Here is a tiny trained network, its code and every weight. The questions are about switching its units off for an input and a class, where a switched-off unit gives its printed mean instead of its output.

import numpy as np


def w(rows, s, z=0):
    codes = np.array(rows[::2]) - 128.0
    scale = np.full(codes.shape[1], s)
    scale[-1] = z or s
    return codes * scale


def norm(h):
    return h / np.sqrt((h * h).mean(-1, keepdims=True) + 1e-5)


def f(y):
    return np.maximum(y, 0)


def log_softmax(a):
    a = a - a.max(-1, keepdims=True)
    return a - np.log(np.exp(a).sum(-1, keepdims=True))


def net(x, mask):
    res = np.array(x, float).reshape(1, 7) / 4 @ E
    u = 0
    for l in range(4):
        y = f(norm(res) @ A[l][:, :-1].T + A[l][:, -1])
        res = res + np.where(mask[u : u + 4], y, B[l][:, -1]) @ B[l][:, :-1]
        u += 4
    return log_softmax(norm(res)[-1] @ U[:, :-1].T + U[:, -1])


A, B = {}, {}
E = w([
[139,144,93,148],'x0',
[112,53,29,47],'x1',
[132,128,120,130],'x2',
[135,139,108,137],'x3',
[230,188,182,24],'x4',
[129,135,118,138],'x5',
[2,252,95,113],'x6',
],0.0069)
A[0] = w([
[255,103,60,39,186],'L0N1',
[161,199,72,151,2],'L0N2',
[107,89,223,145,156],'L0N3',
[170,105,188,197,75],'L0N4',
],0.0088,0.0028)
B[0] = w([
[152,25,253,1,253],'L0N1',
[157,117,173,104,138],'L0N2',
[159,167,76,186,185],'L0N3',
[164,138,19,176,186],'L0N4',
],0.0075,0.0062)
A[1] = w([
[2,114,108,35,4],'L1N1',
[143,164,138,89,60],'L1N2',
[160,123,189,171,98],'L1N3',
[181,205,172,42,55],'L1N4',
],0.0079,0.0024)
B[1] = w([
[224,189,2,145,237],'L1N1',
[237,167,128,114,163],'L1N2',
[119,155,37,122,184],'L1N3',
[168,254,203,174,254],'L1N4',
],0.0062,0.0034)
A[2] = w([
[95,192,129,20,5],'L2N1',
[114,3,43,172,246],'L2N2',
[213,138,161,193,75],'L2N3',
[62,141,112,166,146],'L2N4',
],0.011,0.0019)
B[2] = w([
[149,124,93,134,183],'L2N1',
[51,62,102,123,254],'L2N2',
[201,148,2,103,197],'L2N3',
[84,130,169,220,182],'L2N4',
],0.0092,0.0073)
A[3] = w([
[156,64,56,130,254],'L3N1',
[192,183,127,53,117],'L3N2',
[65,172,153,232,204],'L3N3',
[110,162,2,39,85],'L3N4',
],0.0082,0.0049)
B[3] = w([
[54,133,37,91,255],'L3N1',
[194,182,168,97,195],'L3N2',
[173,149,221,169,208],'L3N3',
[255,72,88,171,171],'L3N4',
],0.0074,0.0076)
U = w([
[127,121,68,191,255],'0',
[237,160,128,48,173],'1',
[89,196,224,232,57],'2',
[210,245,169,129,18],'3',
[68,35,120,76,16],'4',
[193,112,181,31,8],'5',
],0.011,0.0038)

Each question gives the input, the list of numbers given to net, and the class t.
The units are the neurons (one row each of A and B). Each row of codes is followed by its name. A weight is (code - 128) times the scale printed after its matrix; where a second scale follows, it is the last column's (A, B and U).
mask holds one flag per neuron, layer by layer. A switched-off neuron (its flag False) gives its mean, the last column of its row in B, instead of its output. The means were averaged over made-up inputs and are rounded, as every weight is.
A unit's drop is (log p(t) with every unit on - log p(t) with that unit switched off) / (log p(t) with every unit on - log p(t) with every unit switched off).
The circuit of an input: a set's keep is (log p(t) with only the set's units on - log p(t) with every unit switched off) / (log p(t) with every unit on - log p(t) with every unit switched off). Starting from the 12 units with the biggest drops (on a tie, the unit counted first), units are removed one at a time, each time the one whose removal leaves the highest keep (on an exact tie, the one counted first), for as long as the keep stays at least 0.8.
units of the circuit, in order: the units of the circuit, biggest drop first
k most important neurons: the k neurons with the biggest drops, biggest first
top k neurons in layer l: the k neurons of layer l with the biggest drops, biggest first
drop when u is switched off: that unit's drop, to one decimal
input [-6,0,-6,8,-2,6,5], class 2: top 3 neurons in layer 2 : (L2N4, L2N3, L2N2)
input [2,-1,3,-2,-1,-6,4], class 2: units of the circuit, in order : (L2N3, L3N3)
input [1,0,5,1,-8,7,1], class 2: units of the circuit, in order : (L2N4, L3N3)
input [-7,0,2,6,-4,-4,1], class 2: most important neuron : (L0N1)
input [-6,-2,-2,-8,-8,-3,2], class 2: 4 most important neurons : (L3N3, L2N4, L0N1, L2N3)
input [-3,-3,7,3,-7,7,7], class 2: units of the circuit, in order : (L3N3, L2N3)
input [-2,0,5,-3,1,-5,7], class 3: 3 most important neurons : (L2N2, L0N1, L2N3)
input [-8,-8,-1,2,-4,-5,-1], class 0: 3 most important neurons : (L2N3, L0N4, L1N4)
input [-8,-3,7,-6,-6,3,1], class 2: 2 most important neurons : (L3N3, L2N4)
input [-4,-2,1,5,-8,-7,8], class 2: top 2 neurons in layer 2 : (L2N4, L2N3)
input [-5,-1,-1,-6,-8,8,3], class 2: top 2 neurons in layer 0 : (L0N1, L0N4)
input [6,6,7,6,-8,-3,-6], class 4: top 2 neurons in layer 2 : (L2N2, L2N3)
input [-5,-7,-4,-3,-3,6,-3], class 0: drop when L2N3 is switched off : 0.2
input [7,2,6,-6,-1,8,-1], class 4: most important neuron : (L2N3)
